Here is a tiny trained network, its code and every weight. The questions are about switching its units off for an input and a class, where a switched-off unit gives its printed mean instead of its output.

import numpy as np


def w(rows, s, z=0):
    codes = np.array(rows[::2]) - 128.0
    scale = np.full(codes.shape[1], s)
    scale[-1] = z or s
    return codes * scale


def norm(h):
    return h / np.sqrt((h * h).mean(-1, keepdims=True) + 1e-5)


def f(y):
    return y / 2 * (1 + np.tanh(0.7978845608 * (y + 0.044715 * y**3)))


def log_softmax(a):
    a = a - a.max(-1, keepdims=True)
    return a - np.log(np.exp(a).sum(-1, keepdims=True))


def net(x, mask):
    res = np.array(x, float).reshape(1, 6) / 4 @ E
    u = 0
    for l in range(3):
        y = f(norm(res) @ A[l][:, :-1].T + A[l][:, -1])
        res = res + np.where(mask[u : u + 6], y, B[l][:, -1]) @ B[l][:, :-1]
        u += 6
    return log_softmax(norm(res)[-1] @ U[:, :-1].T + U[:, -1])


A, B = {}, {}
E = w([
[135,129,118],'x0',
[8,152,5],'x1',
[126,128,135],'x2',
[127,125,134],'x3',
[70,102,188],'x4',
[109,214,160],'x5',
],0.0029)
A[0] = w([
[200,73,117,221],'0.n0',
[117,1,127,68],'0.n1',
[151,118,170,31],'0.n2',
[184,235,74,255],'0.n3',
[54,72,148,148],'0.n4',
[98,250,187,166],'0.n5',
],0.0082,0.0033)
B[0] = w([
[67,74,138,228],'0.n0',
[198,145,1,171],'0.n1',
[115,149,133,116],'0.n2',
[103,60,168,254],'0.n3',
[102,70,159,194],'0.n4',
[152,21,3,227],'0.n5',
],0.0072,0.0034)
A[1] = w([
[170,147,75,144],'1.n0',
[108,106,80,138],'1.n1',
[70,89,189,131],'1.n2',
[39,195,33,83],'1.n3',
[204,254,234,81],'1.n4',
[154,241,118,2],'1.n5',
],0.0072,0.003)
B[1] = w([
[118,68,208,124],'1.n0',
[93,83,182,251],'1.n1',
[73,92,157,233],'1.n2',
[79,254,157,195],'1.n3',
[199,118,94,104],'1.n4',
[149,150,62,82],'1.n5',
],0.0061,0.0024)
A[2] = w([
[81,98,140,212],'2.n0',
[226,113,184,118],'2.n1',
[255,95,241,129],'2.n2',
[91,147,217,255],'2.n3',
[160,139,84,75],'2.n4',
[113,81,196,84],'2.n5',
],0.0095,0.0028)
B[2] = w([
[186,121,162,254],'2.n0',
[41,197,65,141],'2.n1',
[61,187,92,184],'2.n2',
[231,155,254,191],'2.n3',
[59,78,129,105],'2.n4',
[123,74,159,197],'2.n5',
],0.0071,0.0054)
U = w([
[54,211,182,140],'0',
[134,107,163,151],'1',
[139,98,172,124],'2',
[140,115,154,139],'3',
[143,122,148,147],'4',
[103,115,59,118],'5',
[205,175,104,48],'6',
[160,249,45,4],'7',
],0.018,0.013)

Each question gives the input, the list of numbers given to net, and the class t.
The units are the neurons (one row each of A and B). Each row of codes is followed by its name. A weight is (code - 128) times the scale printed after its matrix; where a second scale follows, it is the last column's (A, B and U).
mask holds one flag per neuron, layer by layer. A switched-off neuron (its flag False) gives its mean, the last column of its row in B, instead of its output. The means were averaged over made-up inputs and are rounded, as every weight is.
A unit's drop is (log p(t) with every unit on - log p(t) with that unit switched off) / (log p(t) with every unit on - log p(t) with every unit switched off).
The circuit of an input: a set's keep is (log p(t) with only the set's units on - log p(t) with every unit switched off) / (log p(t) with every unit on - log p(t) with every unit switched off). Starting from the 12 units with the biggest drops (on a tie, the unit counted first), units are removed one at a time, each time the one whose removal leaves the highest keep (on an exact tie, the one counted first), for as long as the keep stays at least 0.8.
units of the circuit, in order: the units of the circuit, biggest drop first
top k neurons: the k neurons with the biggest drops, biggest first
top k neurons in layer l: the k neurons of layer l with the biggest drops, biggest first
input [0,6,8,-3,-8,-4], class 2: top 3 neurons in layer 2 : (2.n2, 2.n1, 2.n0)
input [-4,-5,-3,-1,4,-3], class 0: top neuron in layer 1 : (1.n1)
input [-1,-6,-2,-5,1,-5], class 0: top 2 neurons : (0.n5, 2.n2)
input [-3,-7,-1,5,6,1], class 0: top 2 neurons : (2.n2, 0.n3)
input [-5,-5,-5,7,0,8], class 5: units of the circuit, in order : (0.n5, 2.n3)
input [2,7,4,-6,-5,6], class 0: top 4 neurons : (1.n3, 0.n4, 0.n0, 0.n1)
input [-2,7,-5,-6,3,2], class 0: top 2 neurons : (1.n3, 0.n0)
input [4,5,5,-4,0,-3], class 0: top 2 neurons : (0.n5, 1.n3)
input [3,-2,-2,4,5,-6], class 5: top 2 neurons in layer 0 : (0.n1, 0.n3)
input [-5,6,8,2,-8,8], class 2: top 2 neurons in layer 1 : (1.n1, 1.n0)
input [4,-8,0,6,-3,2], class 0: top 3 neurons : (2.n2, 2.n1, 0.n4)
input [5,6,-2,-5,0,2], class 0: top 2 neurons in layer 0 : (0.n0, 0.n5)
input [-2,-4,0,3,4,6], class 5: top 2 neurons in layer 1 : (1.n3, 1.n2)
input [-5,-7,-4,-6,1,1], class 0: units of the circuit, in order : (2.n2)
input [1,-7,0,1,3,4], class 0: top 2 neurons : (2.n2, 2.n1)
input [-4,-6,5,1,4,-8], class 5: top 3 neurons in layer 1 : (1.n3, 1.n1, 1.n2)
input [7,7,6,7,1,8], class 5: top 4 neurons in layer 0 : (0.n5, 0.n3, 0.n2, 0.n0)
input [-3,-8,2,0,2,1], class 0: top 3 neurons : (2.n2, 2.n1, 0.n3)
input [-4,-6,-5,0,-5,2], class 0: top 2 neurons in layer 0 : (0.n4, 0.n5)
input [5,1,6,-2,-5,8], class 5: top neuron in layer 0 : (0.n5)
